Rows and roughly how far along a hidden order each lies, from 0 to 10
In the rows, 128 means zero.
[128 128 127 129 128 126 127 129 128 126 129 123 125 128 130 132 128 128
 127 129 128 134 127 104 127 128 130 136 128 124 127 143 127 128 125 130
 128 129 126 128 128 129 120 124 128 130 129 130 126 129 130 128 123 139
 130 141 123 120 123 125 116 136 128 128 127 128 130 127 125 129 130 130
 129 128 126 128 132 125 128 127 127 131 132 125 131 124 129 132 124 120
 131 129 130 130 131 129 132 138 136 172 149 148 169 160 215 252 194 146
 203 140 154 140 153 131 131 131 129 128 130 121 130 126 128 136 126 125
 128 128 130 129 132 128 128 128 126 128 128 126 131 127 126 129 123 139
 126 131 127 128 128 123 130 130 121 124 128]
10
[129 129 127 129 128 125 128 128 128 125 129 117 125 127 132 133 128 129
 128 127 128 135 124 109 127 128 128 128 128 133 131 122 125 129 123 130
 128 127 125 122 126 130 139 124 126 131 130 130 130 125 130 123 122 139
 130 133 126 121 129 133 115 136 127 136 128 128 127 136 130 129 125 130
 131 125 129 128 131 126 128 121 132 130 127 120 121 121 130 132 133  95
 126 129 131 128 130 128 128 129 129 122 131 124 131 127 124 130 123 127
 126 129 134 128 134 131 127 131 129 128 130 131 138 134 138 198 158 159
 216 151 213 155 206 207 162 162 155 138 133 130 135 131 126 130 122 139
 124 129 126 128 127 124 128 131 131 119 128]
10
[129 129 126 128 128 124 129 128 129 124 129 119 124 127 130 133 128 128
 128 128 129 137 123 103 125 129 128 133 129 128 130  89 125 130 125 131
 128 125 127 130 126 129 134 129 126 128 130 130 125 130 130 128 122 129
 130 124 126 129 130 136 110 133 127 128 130 124 133 120 124 132 131 128
 132 139 147 134 161 158 227 163 148 170 208 211 204 170 159 155 151 126
 132 138 130 131 133 128 128 129 129 117 128 130 132 125 165 137 129 128
 134 129 124 128 135 128 127 131 128 126 125 126 131 125 128 145 126 123
 129 128 129 128 130 123 128 129 124 129 128 124 127 128 124 129 122 136
 125 130 126 127 127 123 127 132 146 120 129]
6
[128 128 128 130 128 126 129 129 128 127 129 129 124 128 129 130 128 128
 128 129 128 133 127 130 128 129 129 131 128 113 128 127 127 128 125 129
 128 127 128 126 127 128 133 127 126 128 129 129 128 131 127 127 131 132
 129 125 129 126 130 134 117 128 128 130 128 128 127 115 125 129 131 131
 126 121 128 128 128 130 141 133 133 148 169 189 200 191 193 198 225 220
 176 206 159 153 144 130 131 130 129 124 129 128 130 127 128 131 130 128
 126 129 125 129 130 128 128 128 128 127 129 129 128 126 128 132 128 127
 129 128 133 128 132 126 128 129 128 130 128 127 127 128 127 128 128 130
 127 128 128 127 128 127 129 128 132 125 129]
7
[129 129 127 128 128 126 127 129 127 127 129 118 124 127 131 132 128 128
 128 129 127 134 132 109 126 128 131 139 128 126 128 103 126 129 128 130
 129 127 128 129 126 129 150 127 128 131 133 135 139 150 144 148 172 255
 147 227 173 172 216 238 253 147 135 163 133 136 139 135 129 132 128 130
 129 123 129 127 135 128 123 125 130 129 122 123 127 127 129 133 123 104
 133 120 132 128 131 128 128 130 128 124 130 128 131 130 122 132 125 127
 126 127 126 130 134 128 126 132 128 126 126 126 132 127 129 146 126 124
 128 128 132 129 130 120 126 130 125 130 128 125 130 129 125 129 123 138
 125 132 127 126 127 128 128 129 121 121 130]
1
[128 129 128 127 128 125 127 129 128 126 128 122 123 127 128 129 128 128
 128 129 131 128 128 122 128 128 122 130 128 118 129 117 127 129 125 130
 129 128 127 128 126 129 141 129 128 129 129 127 128 131 128 128 122 131
 130 137 127 126 126 129 124 127 128 129 128 127 133 124 128 124 128 125
 128 127 127 129 129 128 126 127 130 129 131 118 123 127 129 131 127 117
 127 128 133 141 140 132 138 149 144 215 160 155 174 161 204 231 170 138
 165 133 139 133 139 129 127 129 128 128 127 136 130 122 128 137 125 129
 132 128 126 128 130 124 128 129 127 129 128 126 123 126 126 129 124 128
 127 130 127 132 127 125 127 129 128 122 127]
10
[128 128 127 127 128 125 129 128 126 127 128 127 129 128 129 133 130 133
 131 136 145 182 166 217 161 145 182 185 134 206 151 255 142 139 139 134
 129 128 128 130 128 128 139 127 128 126 129 131 127 130 126 128 128 135
 127 126 128 128 124 128 128 129 128 125 129 127 126 116 126 130 127 128
 126 129 129 128 125 128 131 126 128 128 116 127 127 128 127 130 124 139
 127 122 129 130 130 128 128 129 128 123 129 127 130 130 122 143 137 129
 128 129 124 128 129 126 127 130 128 128 130 123 129 128 129 131 127 126
 127 126 132 128 130 126 129 130 125 128 127 127 137 124 128 128 127 122
 128 125 128 129 128 129 125 128 123 126 129]
1
[129 129 126 128 128 126 134 129 126 125 129 118 125 127 131 132 128 128
 128 129 129 138 127 104 127 128 127 136 129 139 130 145 126 129 124 129
 129 128 126 128 127 129 127 127 128 131 131 133 131 125 130 124 124 147
 130 127 128 133 134 140 145 139 133 188 155 183 172 198 233 172 163 177
 155 159 156 132 139 131 135 127 127 131 134 124 121 128 126 132 125 114
 129 128 130 130 129 128 127 128 129 120 129 128 131 129 131 131 123 127
 124 128 118 128 137 128 127 130 128 127 128 128 132 126 128 141 126 124
 129 128 133 130 136 119 126 130 124 129 128 126 124 125 124 129 124 137
 126 130 126 129 127 124 124 130 127 120 134]
3
[129 129 127 129 128 124 130 128 127 125 130 113 124 127 132 135 128 129
 128 128 125 144 122 108 129 128 127 138 128 133 136 145 134 147 169 159
 134 145 155 176 167 174 255 151 146 157 145 141 125 128 131 125 127 127
 128 120 126 129 141 132 114 130 127 138 128 131 135 132 128 131 130 129
 129 128 128 127 131 124 125 123 127 131 133 123 121 124 126 134 122  98
 127 113 133 135 130 128 128 131 129 122 123 130 134 128 122 142 126 127
 129 131 120 129 140 129 126 133 128 126 123 123 133 120 128 148 126 122
 128 129 132 128 131 120 127 131 125 129 129 124 129 125 123 129 122 149
 124 132 126 126 126 124 124 130 128 116 134]
0
[128 128 128 128 128 127 125 128 126 127 128 123 118 127 130 129 128 129
 128 128 126 131 124 120 129 128 134 132 128 144 130 128 128 129 126 128
 128 124 128 125 132 133 136 136 137 153 152 165 181 224 175 184 210 255
 145 182 147 145 149 155 147 131 128 138 128 126 123 125 128 128 127 127
 125 127 128 128 134 127 125 125 125 127 122 123 131 131 129 132 129 129
 128 128 129 131 129 128 128 128 128 124 126 127 128 129 130 124 127 128
 126 128 126 128 126 128 127 128 128 128 131 129 128 125 128 136 128 127
 128 127 129 129 130 127 128 127 129 128 128 126 130 127 126 128 127 127
 127 131 127 131 127 128 128 129 122 124 125]
1
